Below are the code and all the weights of a small trained network. Each question names an input and a target symbol and asks about switching units off, where a switched-off unit gives its printed mean instead of its output.

import numpy as np


def w(rows, s, z=0):
    codes = np.array(rows[::2]) - 128.0
    scale = np.full(codes.shape[1], s)
    scale[-1] = z or s
    return codes * scale


def norm(h):
    return h / np.sqrt((h * h).mean(-1, keepdims=True) + 1e-5)


def f(y):
    return np.maximum(y, 0)


def softmax(a):
    e = np.exp(a - a.max(-1, keepdims=True))
    return e / e.sum(-1, keepdims=True)


def log_softmax(a):
    a = a - a.max(-1, keepdims=True)
    return a - np.log(np.exp(a).sum(-1, keepdims=True))


def net(x, mask):
    ids = ['ΛΞΠΣΦΨαβγζθτω'.index(c) for c in x.split()]
    T = len(ids)
    res = E[ids] + P[:T]
    q, k, v = (norm(res) @ M[0].T for M in (Q, K, V))
    z = softmax(np.where(np.tri(T) > 0, q @ k.T / 3**0.5, -1e9)) @ v
    res = res + np.where(mask[0], z, O[0][:, -1]) @ O[0][:, :-1]
    y = f(norm(res) @ A[0][:, :-1].T + A[0][:, -1])
    res = res + np.where(mask[1:9], y, B[0][:, -1]) @ B[0][:, :-1]
    return log_softmax(norm(res)[-1] @ U[:, :-1].T + U[:, -1])


Q, K, V, O, A, B = {}, {}, {}, {}, {}, {}
E = w([
[122,150,132,150,119,112,134,131],'Λ',
[141,130,136,149,115,104,144,111],'Ξ',
[95,150,133,125,121,106,118,128],'Π',
[104,125,144,127,118,108,120,116],'Σ',
[178,110,151,91,103,94,91,162],'Φ',
[77,120,147,115,123,176,70,161],'Ψ',
[145,130,136,175,99,194,126,134],'α',
[120,123,81,87,146,162,174,60],'β',
[119,141,136,136,118,100,133,115],'γ',
[113,140,139,143,117,118,126,124],'ζ',
[130,143,135,150,115,107,138,121],'θ',
[179,96,93,10,117,180,93,138],'τ',
[126,108,147,144,115,116,130,110],'ω',
],0.013)
P = w([
[184,189,181,138,142,184,72,100],'0',
[54,105,130,148,33,125,186,167],'1',
[80,84,86,179,85,99,123,126],'2',
[99,155,193,150,111,145,178,172],'3',
[197,180,112,179,177,164,19,47],'4',
[194,201,211,143,254,177,90,96],'5',
[124,119,29,177,31,122,44,94],'6',
[121,136,232,120,201,137,207,196],'7',
[93,92,121,165,109,121,152,168],'8',
[178,151,201,142,241,157,94,126],'9',
[138,112,83,176,55,127,88,108],'10',
],0.0036)
Q[0] = w([
[177,166,160,132,174,156,45,80],'H0',
[133,123,31,156,3,123,47,92],'H0',
[180,142,96,78,141,173,97,116],'H0',
],0.013)
K[0] = w([
[94,64,25,118,11,122,145,168],'H0',
[111,141,222,72,122,154,240,192],'H0',
[64,120,131,158,55,71,169,143],'H0',
],0.011)
V[0] = w([
[205,154,76,169,135,106,174,137],'H0',
[59,254,115,116,130,121,102,230],'H0',
[164,85,156,217,113,200,101,221],'H0',
],0.0059)
O[0] = w([
[88,166,67,146,92,167,93,23,8],'H0',
[101,131,253,54,182,180,176,127,226],'H0',
[86,64,91,204,228,89,152,135,140],'H0',
],0.0066,0.0014)
A[0] = w([
[124,156,183,198,103,78,130,103,65],'N0',
[100,108,120,152,133,232,79,204,93],'N1',
[173,105,114,199,122,255,182,155,30],'N2',
[108,112,147,76,199,157,197,113,124],'N3',
[145,151,184,86,112,143,129,117,254],'N4',
[77,158,116,184,116,139,162,47,52],'N5',
[86,131,83,115,185,204,194,65,199],'N6',
[169,103,153,100,100,65,97,202,105],'N7',
],0.0099,0.003)
B[0] = w([
[67,82,96,65,120,147,109,135,205],'N0',
[37,49,169,117,185,142,1,108,178],'N1',
[203,187,122,216,79,180,47,42,172],'N2',
[142,178,41,157,118,204,80,119,180],'N3',
[106,85,127,155,96,91,164,141,255],'N4',
[177,157,203,156,163,165,101,119,181],'N5',
[175,151,107,43,144,45,213,87,175],'N6',
[231,163,143,106,173,135,126,134,193],'N7',
],0.0095,0.0081)
U = w([
[142,101,44,181,118,64,95,175,143],'Λ',
[39,79,165,97,204,154,84,158,84],'Ξ',
[151,174,73,84,121,133,193,44,141],'Π',
[150,91,67,9,123,154,85,156,96],'Σ',
[146,155,152,189,111,164,85,59,169],'Φ',
[217,139,184,132,142,61,133,176,170],'Ψ',
[72,120,25,138,123,187,159,141,129],'α',
[141,127,94,182,200,186,157,203,122],'β',
[105,109,128,180,215,58,178,97,152],'γ',
[69,87,158,135,73,75,175,118,196],'ζ',
[156,176,86,108,36,84,102,129,91],'θ',
[119,139,236,69,172,118,146,56,2],'τ',
[129,158,168,133,102,224,186,163,112],'ω',
],0.012,0.0049)

Each question gives the input, a string of symbols that net reads in full, and the target symbol t.
The units are the heads (3 rows each of Q, K, V and O) and the neurons (one row each of A and B). Each row of codes is followed by its name. A weight is (code - 128) times the scale printed after its matrix; where a second scale follows, it is the last column's (O, A, B and U).
mask holds one flag per unit, heads first, then neurons. A switched-off unit (its flag False) gives its mean, the last column of its rows in O or B, instead of its output. The means were averaged over made-up inputs and are rounded, as every weight is.
A unit's drop is (log p(t) with every unit on - log p(t) with that unit switched off) / (log p(t) with every unit on - log p(t) with every unit switched off).
The circuit of an input: a set's keep is (log p(t) with only the set's units on - log p(t) with every unit switched off) / (log p(t) with every unit on - log p(t) with every unit switched off). Starting from all 9 units, units are removed one at a time, each time the one whose removal leaves the highest keep (on an exact tie, the one counted first), for as long as the keep stays at least 0.8.
circuit, biggest first: the units of the circuit, biggest drop first
most important unit: the unit with the biggest drop
top k neurons: the k neurons with the biggest drops, biggest first
drop of u: that unit's drop, to one decimal
input Φ Λ γ, target Ξ: circuit, biggest first => [N0 N5]
input γ Λ Π Ξ Π γ α Ξ α Σ, target γ: circuit, biggest first => [H0]
input Ξ Π Σ, target Φ: top 3 neurons => [N5 N4 N1]
input Ψ α γ Ξ, target β: circuit, biggest first => [H0 N3]
input γ Λ β Λ Σ, target Π: circuit, biggest first => [H0 N6 N3]
input α ζ γ γ γ Ξ Σ θ ζ ω Ξ, target τ: circuit, biggest first => [H0 N5 N0 N6]
input α Σ β Ψ α Λ α Λ γ, target Π: circuit, biggest first => [H0 N6]
input τ γ Φ θ γ γ γ Π ζ ζ ζ, target ω: circuit, biggest first => [H0 N3]
input γ Ξ Φ Σ Σ Σ, target Ξ: circuit, biggest first => [N2 N6]
input ζ β ζ Λ γ γ Ξ Ψ γ γ, target Φ: top 3 neurons => [N5 N1 N6]
input α Π γ Ξ α Ξ β γ Λ Σ Σ, target ζ: circuit, biggest first => [H0 N4]
input γ γ ζ θ α γ Λ, target τ: circuit, biggest first => [H0 N5 N6]
input γ ζ γ ω Π Ξ Σ β Ψ Ξ, target Ψ: top 2 neurons => [N7 N1]
input γ α Φ Φ Σ Λ, target Ξ: top 2 neurons => [N0 N2]
input Σ τ α ω γ Λ Π α, target Φ: most important unit => N2
input γ γ Σ γ Σ Ξ ζ Σ Σ, target Φ: top 3 neurons => [N5 N1 N4]
input Λ Π ζ Φ ω β Σ, target Ξ: top 2 neurons => [N2 N4]
input ζ Σ Π τ Ξ Σ θ, target Σ: drop of N2 => 0.1
input Σ Λ α Λ, target Ψ: drop of N7 => 0.6
input Π ω ω γ γ Ξ Φ α Σ ζ Φ, target Ψ: most important unit => N7
input Σ α Σ Λ τ γ Π, target Π: drop of N6 => 0.6
